Below are the code and all the weights of a small trained network. Each question names an input and a class and asks about switching units off, where a switched-off unit gives its printed mean instead of its output.

import numpy as np


def w(rows, s, z=0):
    codes = np.array(rows[::2]) - 128.0
    scale = np.full(codes.shape[1], s)
    scale[-1] = z or s
    return codes * scale


def f(y):
    return y / 2 * (1 + np.tanh(0.7978845608 * (y + 0.044715 * y**3)))


def log_softmax(a):
    a = a - a.max(-1, keepdims=True)
    return a - np.log(np.exp(a).sum(-1, keepdims=True))


def net(x, mask):
    res = np.array(x, float).reshape(1, 7) / 4 @ E
    y = f(res @ A[0][:, :-1].T + A[0][:, -1])
    res = res + np.where(mask, y, B[0][:, -1]) @ B[0][:, :-1]
    return log_softmax(res[-1] @ U[:, :-1].T + U[:, -1])


A, B = {}, {}
E = w([
[133,146,141],'x0',
[121,130,135],'x1',
[41,192,44],'x2',
[131,112,107],'x3',
[229,37,170],'x4',
[254,128,244],'x5',
[135,139,142],'x6',
],0.0056)
A[0] = w([
[132,254,205,166],'N0',
[165,161,94,254],'N1',
[137,127,123,215],'N2',
[201,64,235,92],'N3',
[31,254,34,138],'N4',
[217,64,223,102],'N5',
[38,217,68,79],'N6',
],0.0057,0.0064)
B[0] = w([
[88,77,195,174],'N0',
[46,103,184,253],'N1',
[61,88,176,208],'N2',
[228,138,93,209],'N3',
[177,220,8,218],'N4',
[255,127,85,220],'N5',
[199,156,32,162],'N6',
],0.0087,0.005)
U = w([
[7,142,127,200],'0',
[108,2,208,183],'1',
[222,182,74,3],'2',
],0.0073,0.0041)

Each question gives the input, the list of numbers given to net, and the class t.
The units are the neurons (one row each of A and B). Each row of codes is followed by its name. A weight is (code - 128) times the scale printed after its matrix; where a second scale follows, it is the last column's (A, B and U).
mask holds one flag per neuron, in row order. A switched-off neuron (its flag False) gives its mean, the last column of its row in B, instead of its output. The means were averaged over made-up inputs and are rounded, as every weight is.
A unit's drop is (log p(t) with every unit on - log p(t) with that unit switched off) / (log p(t) with every unit on - log p(t) with every unit switched off).
The circuit of an input: a set's keep is (log p(t) with only the set's units on - log p(t) with every unit switched off) / (log p(t) with every unit on - log p(t) with every unit switched off). Starting from all 7 units, units are removed one at a time, each time the one whose removal leaves the highest keep (on an exact tie, the one counted first), for as long as the keep stays at least 0.8.
units of the circuit, in order: the units of the circuit, biggest drop first
top k neurons: the k neurons with the biggest drops, biggest first
drop when u is switched off: that unit's drop, to one decimal
input [0,2,-6,6,5,1,-2], class 2: top 3 neurons	N5; N3; N0
input [7,2,6,2,-8,0,6], class 2: units of the circuit, in order	N4
input [2,2,6,3,-3,-1,-2], class 2: top 2 neurons	N4; N6
input [3,7,-5,6,8,1,2], class 2: top 3 neurons	N5; N3; N0
input [1,8,2,-5,-5,-8,5], class 2: top 2 neurons	N4; N6
input [-2,0,2,-6,-5,-4,-3], class 2: top 2 neurons	N4; N6
input [-6,-8,-8,5,4,3,-6], class 2: top 3 neurons	N5; N3; N0
input [0,-2,-6,3,4,5,7], class 2: drop when N5 is switched off	0.7
input [3,-5,-7,-1,2,4,5], class 2: drop when N5 is switched off	1.0
input [2,-6,-8,5,7,1,5], class 2: drop when N3 is switched off	0.4
